Below is a small trained network, with its code and all its weights. Each question gives an input and a class and asks what happens when units are switched off, that is, made to give their printed mean instead of their output.

import numpy as np


def w(rows, s, z=0):
    codes = np.array(rows[::2]) - 128.0
    scale = np.full(codes.shape[1], s)
    scale[-1] = z or s
    return codes * scale


def norm(h):
    return h / np.sqrt((h * h).mean(-1, keepdims=True) + 1e-5)


def f(y):
    return y / 2 * (1 + np.tanh(0.7978845608 * (y + 0.044715 * y**3)))


def log_softmax(a):
    a = a - a.max(-1, keepdims=True)
    return a - np.log(np.exp(a).sum(-1, keepdims=True))


def net(x, mask):
    res = np.array(x, float).reshape(1, 8) / 4 @ E
    u = 0
    for l in range(3):
        y = f(norm(res) @ A[l][:, :-1].T + A[l][:, -1])
        res = res + np.where(mask[u : u + 6], y, B[l][:, -1]) @ B[l][:, :-1]
        u += 6
    return log_softmax(norm(res)[-1] @ U[:, :-1].T + U[:, -1])


A, B = {}, {}
E = w([
[126,123,132,130,125,122,126,127,127],'x0',
[127,131,128,130,129,131,128,121,130],'x1',
[123,134,118,138,119,121,127,108,142],'x2',
[123,132,128,129,133,130,131,128,131],'x3',
[128,126,123,130,124,122,124,123,131],'x4',
[123,229,231,5,50,43,126,111,168],'x5',
[123,34,109,71,61,199,196,138,245],'x6',
[166,60,54,59,236,90,172,11,72],'x7',
],0.013)
A[0] = w([
[121,162,141,204,110,149,133,166,161,148],'L0N1',
[128,184,159,5,107,70,129,104,147,2],'L0N2',
[129,229,180,92,45,100,117,186,176,101],'L0N3',
[126,47,118,65,85,179,160,140,232,191],'L0N4',
[129,144,145,197,76,157,106,206,146,167],'L0N5',
[118,152,119,124,113,145,139,146,184,114],'L0N6',
],0.028,0.0091)
B[0] = w([
[165,173,160,108,157,57,104,161,160,189],'L0N1',
[183,191,89,152,87,27,141,188,181,221],'L0N2',
[63,99,167,132,125,254,125,80,68,251],'L0N3',
[123,39,137,108,114,141,113,149,224,237],'L0N4',
[175,166,68,139,80,53,160,162,160,216],'L0N5',
[91,146,147,85,54,89,151,77,105,160],'L0N6',
],0.025,0.03)
A[1] = w([
[112,46,109,148,214,146,97,89,99,92],'L1N1',
[148,160,137,123,115,78,102,153,150,170],'L1N2',
[137,166,161,39,130,91,151,96,113,3],'L1N3',
[168,169,129,129,117,25,125,156,185,131],'L1N4',
[179,205,33,175,159,91,179,119,2,157],'L1N5',
[134,246,121,178,121,84,127,124,25,135],'L1N6',
],0.03,0.0026)
B[1] = w([
[169,63,98,116,117,147,210,74,105,175],'L1N1',
[128,130,173,149,171,82,116,115,187,192],'L1N2',
[139,130,139,157,135,112,83,132,113,141],'L1N3',
[151,145,91,58,141,82,91,162,128,252],'L1N4',
[65,219,218,101,109,38,138,45,56,226],'L1N5',
[145,123,154,158,252,186,58,195,95,233],'L1N6',
],0.026,0.033)
A[2] = w([
[175,140,55,115,120,30,150,137,183,5],'L2N1',
[147,7,86,108,207,148,117,106,103,54],'L2N2',
[100,108,201,163,203,133,131,87,45,20],'L2N3',
[122,87,99,136,142,100,134,130,165,133],'L2N4',
[80,37,141,133,174,254,91,106,110,64],'L2N5',
[214,146,123,126,151,48,139,167,106,119],'L2N6',
],0.032,0.0028)
B[2] = w([
[234,45,6,160,96,214,134,203,77,254],'L2N1',
[110,169,130,178,252,77,125,96,160,167],'L2N2',
[183,53,20,120,35,139,145,134,139,248],'L2N3',
[168,208,79,135,105,105,217,144,96,181],'L2N4',
[64,199,166,162,191,195,127,76,75,201],'L2N5',
[19,124,250,130,147,102,139,42,148,244],'L2N6',
],0.029,0.025)
U = w([
[129,183,156,116,189,36,46,158,78,230],'0',
[175,81,63,104,98,72,144,189,204,182],'1',
[119,97,107,119,112,94,155,32,24,111],'2',
[93,109,95,168,219,157,178,68,153,111],'3',
[87,170,133,179,136,248,66,143,43,4],'4',
[32,120,171,110,36,196,146,105,178,35],'5',
],0.017,0.0023)

Each question gives the input, the list of numbers given to net, and the class t.
The units are the neurons (one row each of A and B). Each row of codes is followed by its name. A weight is (code - 128) times the scale printed after its matrix; where a second scale follows, it is the last column's (A, B and U).
mask holds one flag per neuron, layer by layer. A switched-off neuron (its flag False) gives its mean, the last column of its row in B, instead of its output. The means were averaged over made-up inputs and are rounded, as every weight is.
A unit's drop is (log p(t) with every unit on - log p(t) with that unit switched off) / (log p(t) with every unit on - log p(t) with every unit switched off).
The circuit of an input: a set's keep is (log p(t) with only the set's units on - log p(t) with every unit switched off) / (log p(t) with every unit on - log p(t) with every unit switched off). Starting from the 12 units with the biggest drops (on a tie, the unit counted first), units are removed one at a time, each time the one whose removal leaves the highest keep (on an exact tie, the one counted first), for as long as the keep stays at least 0.8.
units of the circuit, in order: the units of the circuit, biggest drop first
most important unit: the unit with the biggest drop
top k neurons: the k neurons with the biggest drops, biggest first
k most important neurons of layer l: the k neurons of layer l with the biggest drops, biggest first
drop of u: that unit's drop, to one decimal
input [2,-4,0,6,4,0,-7,5], class 2: most important unit -> L0N2
input [5,-8,-5,7,3,-1,4,3], class 3: top 4 neurons -> (L0N2, L0N5, L0N1, L1N4)
input [-6,-3,2,-2,-3,4,1,-8], class 5: top 2 neurons -> (L0N3, L1N6)
input [-2,3,-2,-4,1,-5,-4,1], class 2: 3 most important neurons of layer 0 -> (L0N2, L0N4, L0N5)
input [1,1,7,-3,4,-5,-6,3], class 2: 4 most important neurons of layer 0 -> (L0N2, L0N4, L0N5, L0N3)
input [7,-6,-1,-1,-5,3,4,0], class 5: 2 most important neurons of layer 1 -> (L1N4, L1N6)
input [0,7,7,3,-6,-6,-6,3], class 2: top 4 neurons -> (L0N2, L0N4, L0N5, L1N5)
input [0,5,2,-4,-5,-6,8,8], class 3: top 2 neurons -> (L0N2, L0N5)
input [8,8,-7,-6,-5,0,-8,6], class 2: 4 most important neurons of layer 0 -> (L0N2, L0N4, L0N5, L0N1)
input [8,-8,4,-4,3,8,1,6], class 1: top 2 neurons -> (L0N2, L2N1)
input [-5,7,5,-8,-2,1,5,-4], class 5: top 2 neurons -> (L0N3, L0N2)
input [3,-4,-8,-3,-3,-8,0,1], class 2: 4 most important neurons of layer 0 -> (L0N2, L0N4, L0N3, L0N5)
input [0,3,-3,-1,3,0,7,1], class 3: 3 most important neurons of layer 0 -> (L0N2, L0N5, L0N1)
input [7,-1,-3,-7,-1,5,8,-7], class 5: units of the circuit, in order -> (L0N3)
input [-2,8,-2,-7,0,-1,-6,4], class 2: 3 most important neurons of layer 0 -> (L0N2, L0N4, L0N1)
input [3,-1,5,1,-5,7,-8,-1], class 4: top 2 neurons -> (L0N3, L0N5)
input [4,2,-7,1,6,4,0,-8], class 4: top 3 neurons -> (L0N3, L0N4, L1N5)
input [3,-7,-6,8,6,7,1,6], class 1: 2 most important neurons of layer 1 -> (L1N5, L1N6)
input [2,3,0,-1,-4,5,4,0], class 5: 2 most important neurons of layer 1 -> (L1N4, L1N6)
input [8,-6,7,-7,7,8,2,6], class 1: top neuron -> (L2N1)
input [3,7,-2,-8,8,-8,7,8], class 3: 2 most important neurons of layer 0 -> (L0N2, L0N5)
input [-5,6,5,-4,6,-2,3,6], class 3: top 3 neurons -> (L0N2, L0N5, L0N1)
input [7,8,6,7,-4,6,2,-2], class 5: top 3 neurons -> (L0N3, L1N6, L0N2)
input [-5,-1,-4,-7,5,7,-6,-2], class 4: drop of L0N3 -> 0.9
input [1,-4,1,-8,8,6,6,-1], class 5: drop of L1N6 -> 0.1
input [1,-6,-1,3,1,3,-1,-8], class 4: drop of L1N6 -> 0.0
input [-3,-6,0,-4,3,6,6,-4], class 5: drop of L1N6 -> 0.1
input [0,-2,7,5,5,6,1,8], class 1: 2 most important neurons of layer 1 -> (L1N6, L1N5)
